Here is a tiny trained network, its code and every weight. The questions are about switching its units off for an input and a class, where a switched-off unit gives its printed mean instead of its output.

import numpy as np


def w(rows, s, z=0):
    codes = np.array(rows[::2]) - 128.0
    scale = np.full(codes.shape[1], s)
    scale[-1] = z or s
    return codes * scale


def norm(h):
    return h / np.sqrt((h * h).mean(-1, keepdims=True) + 1e-5)


def f(y):
    return y / 2 * (1 + np.tanh(0.7978845608 * (y + 0.044715 * y**3)))


def log_softmax(a):
    a = a - a.max(-1, keepdims=True)
    return a - np.log(np.exp(a).sum(-1, keepdims=True))


def net(x, mask):
    res = np.array(x, float).reshape(1, 5) / 4 @ E
    u = 0
    for l in range(3):
        y = f(norm(res) @ A[l][:, :-1].T + A[l][:, -1])
        res = res + np.where(mask[u : u + 8], y, B[l][:, -1]) @ B[l][:, :-1]
        u += 8
    return log_softmax(norm(res)[-1] @ U[:, :-1].T + U[:, -1])


A, B = {}, {}
E = w([
[42,116,126,169,130,169,108,82,15,165,155,70],'x0',
[129,137,166,102,126,30,87,22,168,106,154,28],'x1',
[135,124,114,132,132,140,121,133,134,122,122,110],'x2',
[103,133,2,115,86,63,156,162,163,231,181,100],'x3',
[51,140,146,189,79,137,28,128,198,190,50,157],'x4',
],0.0048)
A[0] = w([
[60,43,102,217,130,151,98,68,2,157,151,95,76],'L0N1',
[133,174,72,190,162,212,216,176,118,157,80,228,52],'L0N2',
[139,176,252,161,159,163,132,128,88,25,61,116,58],'L0N3',
[121,208,130,130,123,132,144,135,124,116,113,106,130],'L0N4',
[46,110,153,161,80,96,38,153,165,188,17,152,51],'L0N5',
[218,70,144,82,132,62,121,176,228,109,86,206,68],'L0N6',
[125,190,68,140,79,70,173,154,145,221,179,94,3],'L0N7',
[151,82,135,46,165,109,241,130,85,64,212,119,25],'L0N8',
],0.0036)
B[0] = w([
[120,236,135,79,146,123,215,151,151,118,36,120,252],'L0N1',
[106,65,176,116,79,55,85,190,106,72,144,62,239],'L0N2',
[106,81,33,71,139,154,100,58,148,133,141,197,231],'L0N3',
[126,116,117,142,143,118,127,134,124,121,112,124,129],'L0N4',
[208,144,144,223,143,161,158,111,151,125,228,131,244],'L0N5',
[62,226,132,115,138,168,213,98,102,139,40,49,215],'L0N6',
[121,84,112,101,160,173,101,57,132,98,109,191,181],'L0N7',
[169,143,133,253,129,131,114,120,144,148,156,141,215],'L0N8',
],0.0062,0.0023)
A[1] = w([
[139,116,151,126,137,20,58,75,153,99,134,74,32],'L1N1',
[118,137,31,95,138,101,109,155,144,210,177,139,52],'L1N2',
[112,124,124,163,125,116,86,121,52,140,132,124,59],'L1N3',
[161,1,96,116,112,113,24,124,122,115,249,176,53],'L1N4',
[142,130,161,105,146,48,112,71,151,168,150,86,31],'L1N5',
[127,167,74,140,78,85,159,162,134,161,144,83,90],'L1N6',
[232,80,105,154,179,136,185,116,75,102,215,112,5],'L1N7',
[78,155,127,154,107,116,102,127,138,129,89,162,72],'L1N8',
],0.0049,0.0031)
B[1] = w([
[75,106,136,94,93,141,111,253,99,98,152,118,196],'L1N1',
[140,71,94,115,137,123,146,55,121,77,67,176,220],'L1N2',
[140,138,121,96,140,139,146,149,158,149,103,106,110],'L1N3',
[88,166,144,112,125,174,187,124,145,158,69,131,171],'L1N4',
[104,88,131,126,131,146,111,191,124,83,132,128,187],'L1N5',
[134,114,151,130,159,155,98,62,86,46,84,182,248],'L1N6',
[165,179,142,215,142,75,100,116,119,153,163,146,250],'L1N7',
[189,141,101,123,151,113,124,126,111,142,144,113,149],'L1N8',
],0.0068,0.0019)
A[2] = w([
[125,125,154,237,85,147,37,113,212,204,118,139,27],'L2N1',
[227,161,143,76,116,78,175,160,253,103,98,165,4],'L2N2',
[115,111,161,77,112,85,65,100,134,115,192,52,84],'L2N3',
[171,85,209,77,194,210,49,54,108,78,108,202,28],'L2N4',
[114,51,33,92,112,109,156,75,168,173,159,163,25],'L2N5',
[197,146,132,144,147,103,171,119,72,138,190,125,65],'L2N6',
[157,36,113,138,106,166,120,251,66,169,141,170,31],'L2N7',
[66,122,143,135,137,171,143,81,15,212,155,67,25],'L2N8',
],0.0055,0.0028)
B[2] = w([
[239,183,132,168,207,82,163,140,43,125,253,158,246],'L2N1',
[64,167,140,107,163,215,161,103,86,213,99,68,200],'L2N2',
[105,69,159,135,76,170,114,233,137,129,129,193,165],'L2N3',
[123,67,9,142,71,47,127,65,112,161,96,136,254],'L2N4',
[147,93,101,154,101,124,86,37,74,89,75,158,185],'L2N5',
[151,166,143,173,121,136,45,137,170,198,161,181,197],'L2N6',
[66,80,204,73,86,78,47,161,214,72,180,47,208],'L2N7',
[154,181,139,64,156,178,195,129,252,161,59,101,194],'L2N8',
],0.0064,0.003)
U = w([
[238,188,147,226,191,94,118,123,89,170,245,173,150],'0',
[124,20,34,112,93,96,109,13,90,112,43,179,254],'1',
[93,228,158,50,173,198,227,132,156,191,24,73,41],'2',
[73,30,204,77,70,102,63,254,145,75,180,111,75],'3',
],0.0093,0.00088)

Each question gives the input, the list of numbers given to net, and the class t.
The units are the neurons (one row each of A and B). Each row of codes is followed by its name. A weight is (code - 128) times the scale printed after its matrix; where a second scale follows, it is the last column's (A, B and U).
mask holds one flag per neuron, layer by layer. A switched-off neuron (its flag False) gives its mean, the last column of its row in B, instead of its output. The means were averaged over made-up inputs and are rounded, as every weight is.
A unit's drop is (log p(t) with every unit on - log p(t) with that unit switched off) / (log p(t) with every unit on - log p(t) with every unit switched off).
The circuit of an input: a set's keep is (log p(t) with only the set's units on - log p(t) with every unit switched off) / (log p(t) with every unit on - log p(t) with every unit switched off). Starting from the 12 units with the biggest drops (on a tie, the unit counted first), units are removed one at a time, each time the one whose removal leaves the highest keep (on an exact tie, the one counted first), for as long as the keep stays at least 0.8.
circuit, biggest first: the units of the circuit, biggest drop first
unit that matters most: the unit with the biggest drop
top k neurons: the k neurons with the biggest drops, biggest first
k most important neurons of layer l: the k neurons of layer l with the biggest drops, biggest first
drop of u: that unit's drop, to one decimal
input [-6,5,-8,-7,1], class 1: circuit, biggest first -> L2N4
input [7,-5,7,6,-2], class 2: top 3 neurons -> L0N1; L2N8; L0N3
input [-7,-1,-4,7,1], class 1: 2 most important neurons of layer 0 -> L0N1; L0N7
input [2,-6,-5,-6,-5], class 1: 3 most important neurons of layer 2 -> L2N4; L2N1; L2N3
input [0,-7,2,-6,4], class 3: top 3 neurons -> L2N7; L0N2; L1N6
input [-3,7,-7,-6,-1], class 3: top 4 neurons -> L1N1; L2N3; L1N6; L0N7
input [2,-5,3,-4,5], class 0: top 3 neurons -> L2N1; L0N5; L1N1
input [0,7,-3,5,-1], class 3: top 2 neurons -> L1N1; L0N3
input [-8,0,6,7,5], class 2: top 3 neurons -> L2N2; L0N6; L0N3
input [1,3,8,-6,-5], class 1: top 3 neurons -> L0N3; L2N4; L0N5
input [5,-8,-7,-6,6], class 3: circuit, biggest first -> L2N7; L0N2
input [-6,-6,6,-2,7], class 0: 2 most important neurons of layer 0 -> L0N1; L0N5
input [6,-6,8,2,-4], class 2: top 4 neurons -> L2N8; L0N1; L1N1; L1N5
input [-2,-3,-8,-7,-4], class 1: unit that matters most -> L2N4
input [-2,1,1,-8,-7], class 1: 2 most important neurons of layer 0 -> L0N3; L0N5
input [-7,3,1,2,5], class 2: 2 most important neurons of layer 0 -> L0N6; L0N8
input [8,-8,1,2,6], class 2: top 2 neurons -> L0N1; L2N8
input [-4,0,0,5,6], class 0: top 2 neurons -> L2N1; L0N5
input [-7,7,0,5,-5], class 2: top 4 neurons -> L2N2; L0N2; L0N6; L2N7
input [-7,6,7,-7,-1], class 1: 2 most important neurons of layer 0 -> L0N3; L0N1
input [-3,-5,7,0,8], class 0: circuit, biggest first -> L2N1
input [-8,1,8,2,-6], class 2: top 4 neurons -> L0N6; L2N2; L0N5; L2N1
input [-3,-6,-5,0,-4], class 3: 2 most important neurons of layer 0 -> L0N2; L0N5
input [0,1,-5,-6,-4], class 1: top 2 neurons -> L0N3; L2N4
input [6,8,8,-7,-1], class 3: top 2 neurons -> L1N1; L2N3
input [3,-4,7,5,6], class 0: top 2 neurons -> L2N1; L0N5
input [-3,-2,-4,-3,0], class 1: circuit, biggest first -> L2N4
input [0,3,-2,-3,-1], class 1: 2 most important neurons of layer 0 -> L0N3; L0N2
input [3,6,6,0,7], class 0: 2 most important neurons of layer 0 -> L0N5; L0N2
input [2,8,1,-3,7], class 3: drop of L1N5 -> 0.2
